Below are the code and all the weights of a small trained network. Each question names an input and a target symbol and asks about switching units off, where a switched-off unit gives its printed mean instead of its output.

import numpy as np


def w(rows, s, z=0):
    codes = np.array(rows[::2]) - 128.0
    scale = np.full(codes.shape[1], s)
    scale[-1] = z or s
    return codes * scale


def f(y):
    return y / 2 * (1 + np.tanh(0.7978845608 * (y + 0.044715 * y**3)))


def softmax(a):
    e = np.exp(a - a.max(-1, keepdims=True))
    return e / e.sum(-1, keepdims=True)


def log_softmax(a):
    a = a - a.max(-1, keepdims=True)
    return a - np.log(np.exp(a).sum(-1, keepdims=True))


def net(x, mask):
    ids = ['ΔΘΞΦΩβεζημψ'.index(c) for c in x.split()]
    T = len(ids)
    res = E[ids] + P[:T]
    u = 0
    for l in range(2):
        q, k, v = (res @ M[l].T for M in (Q, K, V))
        z = softmax(np.where(np.tri(T) > 0, q @ k.T / 3**0.5, -1e9)) @ v
        res = res + np.where(mask[u], z, O[l][:, -1]) @ O[l][:, :-1]
        u += 1
        y = f(res @ A[l][:, :-1].T + A[l][:, -1])
        res = res + np.where(mask[u : u + 4], y, B[l][:, -1]) @ B[l][:, :-1]
        u += 4
    return log_softmax(res[-1] @ U[:, :-1].T + U[:, -1])


Q, K, V, O, A, B = {}, {}, {}, {}, {}, {}
E = w([
[162,164,52,74],'Δ',
[165,70,57,38],'Θ',
[185,176,163,17],'Ξ',
[109,148,69,92],'Φ',
[121,88,247,107],'Ω',
[104,101,186,231],'β',
[199,142,80,214],'ε',
[95,154,40,80],'ζ',
[132,207,179,141],'η',
[97,62,156,206],'μ',
[92,28,129,214],'ψ',
],0.012)
P = w([
[209,192,2,61],'0',
[123,101,167,114],'1',
[127,101,167,116],'2',
[128,107,153,111],'3',
[137,108,158,111],'4',
[128,105,142,112],'5',
[144,110,163,120],'6',
[141,112,151,114],'7',
[147,112,148,116],'8',
[137,116,137,113],'9',
[146,115,144,114],'10',
[158,115,165,121],'11',
[139,122,124,108],'12',
[153,123,130,110],'13',
],0.0075)
Q[0] = w([
[224,161,64,60],'0.h0',
[80,53,139,175],'0.h0',
[171,47,254,91],'0.h0',
],0.0067)
K[0] = w([
[255,188,42,50],'0.h0',
[64,103,195,212],'0.h0',
[98,86,196,112],'0.h0',
],0.0085)
V[0] = w([
[133,120,222,168],'0.h0',
[59,30,151,156],'0.h0',
[254,162,110,66],'0.h0',
],0.0072)
O[0] = w([
[174,73,231,193,51],'0.h0',
[151,112,254,79,60],'0.h0',
[101,28,77,87,253],'0.h0',
],0.0063,0.004)
A[0] = w([
[107,212,142,73,178],'0.n0',
[108,235,125,83,127],'0.n1',
[71,107,212,254,247],'0.n2',
[102,150,164,12,251],'0.n3',
],0.0071,0.0025)
B[0] = w([
[184,218,209,24,148],'0.n0',
[124,252,166,90,148],'0.n1',
[41,129,105,227,253],'0.n2',
[254,131,149,9,206],'0.n3',
],0.006,0.005)
Q[1] = w([
[47,40,128,106],'1.h0',
[57,143,213,176],'1.h0',
[254,74,193,126],'1.h0',
],0.0075)
K[1] = w([
[35,94,162,224],'1.h0',
[124,93,182,162],'1.h0',
[255,78,200,104],'1.h0',
],0.0078)
V[1] = w([
[216,239,177,26],'1.h0',
[255,240,12,26],'1.h0',
[98,156,233,189],'1.h0',
],0.005)
O[1] = w([
[11,177,207,90,145],'1.h0',
[2,106,157,164,255],'1.h0',
[169,194,99,65,33],'1.h0',
],0.0077,0.008)
A[1] = w([
[84,171,177,75,123],'1.n0',
[146,74,118,1,254],'1.n1',
[94,186,163,57,163],'1.n2',
[133,57,125,32,178],'1.n3',
],0.0078,0.0054)
B[1] = w([
[88,218,132,143,253],'1.n0',
[193,152,137,63,247],'1.n1',
[113,202,171,123,243],'1.n2',
[210,76,99,11,222],'1.n3',
],0.011,0.0054)
U = w([
[162,154,40,139,223],'Δ',
[130,30,63,48,113],'Θ',
[127,166,180,77,63],'Ξ',
[156,161,67,113,125],'Φ',
[174,99,211,77,162],'Ω',
[168,56,16,157,253],'β',
[60,42,65,254,157],'ε',
[101,70,114,119,56],'ζ',
[89,173,226,227,74],'η',
[136,172,50,89,29],'μ',
[102,160,108,158,60],'ψ',
],0.0069,0.0041)

Each question gives the input, a string of symbols that net reads in full, and the target symbol t.
The units are the heads (3 rows each of Q, K, V and O) and the neurons (one row each of A and B). Each row of codes is followed by its name. A weight is (code - 128) times the scale printed after its matrix; where a second scale follows, it is the last column's (O, A, B and U).
mask holds one flag per unit, layer by layer, with each layer's heads first. A switched-off unit (its flag False) gives its mean, the last column of its rows in O or B, instead of its output. The means were averaged over made-up inputs and are rounded, as every weight is.
A unit's drop is (log p(t) with every unit on - log p(t) with that unit switched off) / (log p(t) with every unit on - log p(t) with every unit switched off).
The circuit of an input: a set's keep is (log p(t) with only the set's units on - log p(t) with every unit switched off) / (log p(t) with every unit on - log p(t) with every unit switched off). Starting from all 10 units, units are removed one at a time, each time the one whose removal leaves the highest keep (on an exact tie, the one counted first), for as long as the keep stays at least 0.8.
units of the circuit, in order: the units of the circuit, biggest drop first
unit that matters most: the unit with the biggest drop
k most important neurons: the k neurons with the biggest drops, biggest first
top k neurons in layer l: the k neurons of layer l with the biggest drops, biggest first
drop when u is switched off: that unit's drop, to one decimal
input η ε β ψ Φ ζ ψ η, target η: top 3 neurons in layer 0 -> [0.n2; 0.n0; 0.n1]
input ε ψ ζ Ω η β, target β: units of the circuit, in order -> [1.h0; 0.n2; 0.n3]
input ε Δ Ω ε ψ ζ Δ, target Θ: units of the circuit, in order -> [0.h0; 0.n2; 1.n0; 1.n3]
input ε β Ω Φ μ η ζ ε η Θ Δ, target Θ: units of the circuit, in order -> [0.h0; 1.n0; 0.n2; 1.n3]
input ε β Θ ζ, target Θ: units of the circuit, in order -> [0.n2; 0.h0; 1.n0; 1.n3]
input ε Ω ψ, target β: units of the circuit, in order -> [1.h0; 0.n3]
input ε ψ η Φ β ζ, target Θ: 2 most important neurons -> [0.n2; 1.n0]
input ψ Φ Ω μ η Ω ζ ε Δ, target Ξ: 2 most important neurons -> [0.n2; 0.n0]
input ε Δ β ε ε η η Δ Θ Θ Θ Ω η Φ, target Θ: unit that matters most -> 0.h0
input ε β μ ε ε Ξ Φ, target Θ: 4 most important neurons -> [0.n2; 1.n0; 1.n2; 1.n3]
input Θ ε η Φ Θ Ξ, target Ξ: top 3 neurons in layer 0 -> [0.n3; 0.n0; 0.n2]
input ζ Θ Ξ ε η ζ Δ ε ψ ζ Δ Ξ ζ ζ, target η: 3 most important neurons -> [0.n1; 0.n0; 0.n2]
input μ ψ ε ψ ζ, target Ξ: 3 most important neurons -> [0.n2; 0.n0; 0.n1]
input ζ ε ζ Δ, target η: drop when 0.n1 is switched off -> 0.4
input Δ Θ ζ, target ε: drop when 0.h0 is switched off -> 1.3
input ψ Θ ε Φ ζ Φ Φ ε β ψ ζ, target Ξ: drop when 0.h0 is switched off -> 1.0
